Here is a tiny trained network, its code and every weight. The questions are about switching its units off for an input and a class, where a switched-off unit gives its printed mean instead of its output.

import numpy as np


def w(rows, s, z=0):
    codes = np.array(rows[::2]) - 128.0
    scale = np.full(codes.shape[1], s)
    scale[-1] = z or s
    return codes * scale


def norm(h):
    return h / np.sqrt((h * h).mean(-1, keepdims=True) + 1e-5)


def f(y):
    return y / 2 * (1 + np.tanh(0.7978845608 * (y + 0.044715 * y**3)))


def log_softmax(a):
    a = a - a.max(-1, keepdims=True)
    return a - np.log(np.exp(a).sum(-1, keepdims=True))


def net(x, mask):
    res = np.array(x, float).reshape(1, 6) / 4 @ E
    u = 0
    for l in range(2):
        y = f(norm(res) @ A[l][:, :-1].T + A[l][:, -1])
        res = res + np.where(mask[u : u + 8], y, B[l][:, -1]) @ B[l][:, :-1]
        u += 8
    return log_softmax(norm(res)[-1] @ U[:, :-1].T + U[:, -1])


A, B = {}, {}
E = w([
[2,173,84,145,97,176,58],'x0',
[128,98,162,167,121,171,96],'x1',
[115,137,171,99,187,68,49],'x2',
[188,92,149,187,82,168,101],'x3',
[121,59,158,127,169,161,162],'x4',
[170,46,195,176,125,183,105],'x5',
],0.0034)
A[0] = w([
[139,201,63,144,64,89,106,157],'0.n0',
[69,146,94,121,172,59,64,142],'0.n1',
[100,177,168,86,137,48,46,6],'0.n2',
[43,123,113,116,57,159,84,96],'0.n3',
[193,118,154,202,112,189,82,104],'0.n4',
[131,34,157,125,197,85,122,117],'0.n5',
[3,195,102,200,91,178,92,26],'0.n6',
[176,170,68,78,119,113,227,94],'0.n7',
],0.0058,0.0022)
B[0] = w([
[113,67,160,108,180,166,183,220],'0.n0',
[201,146,144,222,116,155,118,208],'0.n1',
[197,207,166,221,233,106,38,187],'0.n2',
[179,216,30,107,129,209,191,199],'0.n3',
[130,62,117,129,18,75,115,210],'0.n4',
[75,166,169,90,162,253,160,195],'0.n5',
[95,181,24,95,55,211,183,254],'0.n6',
[74,129,88,69,136,51,133,213],'0.n7',
],0.0048,0.0034)
A[1] = w([
[182,21,169,164,22,120,118,55],'1.n0',
[106,125,45,151,114,183,82,46],'1.n1',
[88,138,112,76,117,2,206,69],'1.n2',
[187,163,134,191,179,96,23,16],'1.n3',
[110,200,112,104,116,88,160,137],'1.n4',
[39,154,20,117,131,197,92,70],'1.n5',
[149,177,166,222,145,91,104,6],'1.n6',
[139,57,150,154,25,123,120,56],'1.n7',
],0.006,0.0016)
B[1] = w([
[82,105,169,194,58,75,104,227],'1.n0',
[99,188,131,87,72,109,183,182],'1.n1',
[105,85,76,87,140,95,64,209],'1.n2',
[134,164,128,166,169,87,122,191],'1.n3',
[138,76,117,139,118,120,109,179],'1.n4',
[165,138,137,162,80,143,158,253],'1.n5',
[203,168,120,138,182,78,136,149],'1.n6',
[179,119,195,160,110,2,114,187],'1.n7',
],0.0064,0.0037)
U = w([
[98,75,50,61,180,54,126,98],'0',
[166,206,148,181,244,92,94,58],'1',
[129,54,218,194,67,61,118,179],'2',
[109,200,61,151,70,209,183,250],'3',
[109,75,209,99,206,239,154,1],'4',
],0.011,0.0012)

Each question gives the input, the list of numbers given to net, and the class t.
The units are the neurons (one row each of A and B). Each row of codes is followed by its name. A weight is (code - 128) times the scale printed after its matrix; where a second scale follows, it is the last column's (A, B and U).
mask holds one flag per neuron, layer by layer. A switched-off neuron (its flag False) gives its mean, the last column of its row in B, instead of its output. The means were averaged over made-up inputs and are rounded, as every weight is.
A unit's drop is (log p(t) with every unit on - log p(t) with that unit switched off) / (log p(t) with every unit on - log p(t) with every unit switched off).
The circuit of an input: a set's keep is (log p(t) with only the set's units on - log p(t) with every unit switched off) / (log p(t) with every unit on - log p(t) with every unit switched off). Starting from the 12 units with the biggest drops (on a tie, the unit counted first), units are removed one at a time, each time the one whose removal leaves the highest keep (on an exact tie, the one counted first), for as long as the keep stays at least 0.8.
circuit, biggest first: the units of the circuit, biggest drop first
unit that matters most: the unit with the biggest drop
top k neurons: the k neurons with the biggest drops, biggest first
k most important neurons of layer l: the k neurons of layer l with the biggest drops, biggest first
drop when u is switched off: that unit's drop, to one decimal
input [0,-6,4,-6,5,-4], class 1: circuit, biggest first : [0.n2 0.n1]
input [-7,2,-8,4,6,-6], class 0: 2 most important neurons of layer 1 : [1.n2 1.n5]
input [1,-3,5,5,-7,3], class 1: unit that matters most : 0.n2
input [3,4,4,-7,-5,0], class 1: top 2 neurons : [0.n2 0.n1]
input [-1,7,-3,-8,-4,-8], class 0: circuit, biggest first : [1.n2 0.n7]
input [-5,-6,-7,6,1,0], class 2: circuit, biggest first : [1.n0 0.n3]
input [4,8,-5,7,4,0], class 2: top 3 neurons : [0.n4 1.n7 1.n0]
input [7,7,3,3,2,2], class 3: 2 most important neurons of layer 0 : [0.n3 0.n6]
input [0,0,-2,-7,-1,8], class 4: top 2 neurons : [0.n5 0.n6]
input [-8,-7,7,1,-4,8], class 4: 2 most important neurons of layer 0 : [0.n5 0.n1]
input [-7,8,6,-4,-3,1], class 1: 2 most important neurons of layer 1 : [1.n3 1.n6]
input [0,-7,6,3,2,1], class 1: drop when 0.n1 is switched off : 0.0
input [5,4,3,-8,2,3], class 3: drop when 0.n6 is switched off : 0.2
input [0,8,2,0,7,-5], class 4: unit that matters most : 0.n6
input [2,-8,5,2,3,7], class 4: drop when 0.n5 is switched off : 1.1
input [-8,1,-3,6,3,-8], class 0: drop when 0.n7 is switched off : 0.2
